Below is a small trained network, with its code and all its weights. Each question gives an input and a class and asks what happens when units are switched off, that is, made to give their printed mean instead of their output.

import numpy as np


def w(rows, s, z=0):
    codes = np.array(rows[::2]) - 128.0
    scale = np.full(codes.shape[1], s)
    scale[-1] = z or s
    return codes * scale


def f(y):
    return y / 2 * (1 + np.tanh(0.7978845608 * (y + 0.044715 * y**3)))


def log_softmax(a):
    a = a - a.max(-1, keepdims=True)
    return a - np.log(np.exp(a).sum(-1, keepdims=True))


def net(x, mask):
    res = np.array(x, float).reshape(1, 7) / 4 @ E
    y = f(res @ A[0][:, :-1].T + A[0][:, -1])
    res = res + np.where(mask, y, B[0][:, -1]) @ B[0][:, :-1]
    return log_softmax(res[-1] @ U[:, :-1].T + U[:, -1])


A, B = {}, {}
E = w([
[128,127,126,125],'x0',
[27,199,77,213],'x1',
[62,17,35,46],'x2',
[128,3,153,230],'x3',
[133,128,123,131],'x4',
[48,102,229,86],'x5',
[127,128,131,127],'x6',
],0.0064)
A[0] = w([
[129,88,86,78,82],'N1',
[104,162,100,110,67],'N2',
[186,99,150,81,47],'N3',
[151,150,141,95,60],'N4',
[161,108,152,104,53],'N5',
[134,90,154,179,52],'N6',
[185,173,190,155,105],'N7',
[160,147,164,168,105],'N8',
[174,34,156,170,68],'N9',
[103,100,97,106,53],'N10',
[142,61,113,180,104],'N11',
[155,133,96,147,254],'N12',
[124,88,129,184,126],'N13',
[86,197,108,91,70],'N14',
[166,153,125,162,181],'N15',
[63,140,176,102,104],'N16',
[167,140,52,167,66],'N17',
[79,72,107,86,141],'N18',
[39,149,120,199,149],'N19',
[133,163,198,160,108],'N20',
[155,151,7,119,135],'N21',
[97,103,95,82,86],'N22',
[56,172,84,180,29],'N23',
[65,125,209,107,195],'N24',
[183,165,127,31,92],'N25',
[146,90,132,164,142],'N26',
[91,144,167,121,177],'N27',
[100,150,107,159,105],'N28',
[99,99,198,146,141],'N29',
[107,90,90,108,64],'N30',
[223,70,154,109,114],'N31',
[125,80,134,192,75],'N32',
[57,133,91,123,72],'N33',
[134,164,107,67,81],'N34',
[71,106,178,88,124],'N35',
],0.014,0.0074)
B[0] = w([
[133,114,94,195,173],'N1',
[99,146,177,161,138],'N2',
[113,1,211,215,161],'N3',
[114,164,146,210,129],'N4',
[142,120,187,193,133],'N5',
[104,193,127,148,149],'N6',
[73,50,38,156,213],'N7',
[73,119,31,156,174],'N8',
[101,205,165,133,198],'N9',
[113,147,71,229,143],'N10',
[125,200,127,104,184],'N11',
[168,108,91,5,233],'N12',
[101,232,165,89,178],'N13',
[75,194,177,135,176],'N14',
[127,119,102,102,198],'N15',
[199,174,110,133,177],'N16',
[189,181,148,157,167],'N17',
[126,119,79,125,220],'N18',
[154,25,214,97,254],'N19',
[116,87,16,178,196],'N20',
[167,151,136,129,224],'N21',
[117,94,78,180,171],'N22',
[134,31,203,173,187],'N23',
[194,161,97,108,246],'N24',
[74,157,195,142,202],'N25',
[111,162,133,89,169],'N26',
[168,124,97,98,189],'N27',
[142,43,188,138,155],'N28',
[145,168,105,124,197],'N29',
[88,134,51,195,154],'N30',
[133,45,178,134,215],'N31',
[72,217,160,110,168],'N32',
[154,87,124,162,170],'N33',
[73,201,143,115,161],'N34',
[185,162,111,129,194],'N35',
],0.0075,0.0078)
U = w([
[96,119,52,189,84],'0',
[155,82,219,154,91],'1',
[58,207,180,96,53],'2',
[168,122,120,65,254],'3',
[254,151,110,93,53],'4',
[157,118,118,62,233],'5',
],0.014,0.0071)

Each question gives the input, the list of numbers given to net, and the class t.
The units are the neurons (one row each of A and B). Each row of codes is followed by its name. A weight is (code - 128) times the scale printed after its matrix; where a second scale follows, it is the last column's (A, B and U).
mask holds one flag per neuron, in row order. A switched-off neuron (its flag False) gives its mean, the last column of its row in B, instead of its output. The means were averaged over made-up inputs and are rounded, as every weight is.
A unit's drop is (log p(t) with every unit on - log p(t) with that unit switched off) / (log p(t) with every unit on - log p(t) with every unit switched off).
The circuit of an input: a set's keep is (log p(t) with only the set's units on - log p(t) with every unit switched off) / (log p(t) with every unit on - log p(t) with every unit switched off). Starting from the 12 units with the biggest drops (on a tie, the unit counted first), units are removed one at a time, each time the one whose removal leaves the highest keep (on an exact tie, the one counted first), for as long as the keep stays at least 0.8.
units of the circuit, in order: the units of the circuit, biggest drop first
most important unit: the unit with the biggest drop
top k neurons: the k neurons with the biggest drops, biggest first
input [4,-5,4,-8,3,-3,-3], class 2: units of the circuit, in order -> [N25; N34]
input [0,-6,8,-8,-3,-6,-5], class 0: most important unit -> N1
input [8,4,-5,1,-6,8,-6], class 4: units of the circuit, in order -> [N24; N16]
input [6,4,5,8,6,6,1], class 2: units of the circuit, in order -> [N32; N13]
input [0,-3,-6,-1,-6,4,4], class 0: units of the circuit, in order -> [N7; N20]
input [-2,-5,-6,-8,4,-8,-8], class 2: top 2 neurons -> [N25; N34]
input [-8,8,-6,5,8,0,2], class 1: top 3 neurons -> [N19; N23; N28]
input [-1,-7,1,-4,5,8,-1], class 4: top 4 neurons -> [N24; N35; N16; N19]
input [-1,7,-4,6,7,-7,0], class 1: top 4 neurons -> [N23; N19; N28; N24]
input [4,-8,-3,-7,4,-6,7], class 1: units of the circuit, in order -> [N3; N25]
input [-6,4,1,5,3,-7,1], class 4: units of the circuit, in order -> [N17; N7]
input [6,6,-4,4,-8,8,-8], class 3: top 2 neurons -> [N19; N24]
input [2,4,5,-1,-1,-6,1], class 4: units of the circuit, in order -> [N21; N17]
input [2,7,1,-7,8,0,-7], class 1: units of the circuit, in order -> [N23; N19; N28]
input [-1,-1,8,-8,2,3,-4], class 0: most important unit -> N22
input [-6,-7,-8,-2,0,-7,-5], class 0: units of the circuit, in order -> [N7; N8]
input [-3,7,6,2,-8,0,-5], class 1: units of the circuit, in order -> [N19; N23]
input [-2,-7,-3,-8,-2,1,-6], class 2: top 3 neurons -> [N25; N34; N19]
input [-8,-5,7,-8,-6,-3,-8], class 2: top 2 neurons -> [N25; N34]
input [4,-3,-8,2,-8,-6,-7], class 0: units of the circuit, in order -> [N7]
input [7,4,-2,4,-5,-6,-7], class 3: top 2 neurons -> [N24; N12]
input [2,3,6,-8,-6,-2,-6], class 2: units of the circuit, in order -> [N14; N34]
input [-2,-1,-6,-4,-5,4,-2], class 0: units of the circuit, in order -> [N7; N20]
input [5,7,4,-6,1,-8,-5], class 4: top 2 neurons -> [N21; N17]
input [-4,-3,-5,2,3,4,3], class 0: top 3 neurons -> [N7; N20; N19]
input [7,-8,7,4,6,-1,5], class 1: top 2 neurons -> [N31; N3]
input [1,-7,-2,-8,0,2,0], class 2: units of the circuit, in order -> [N25]
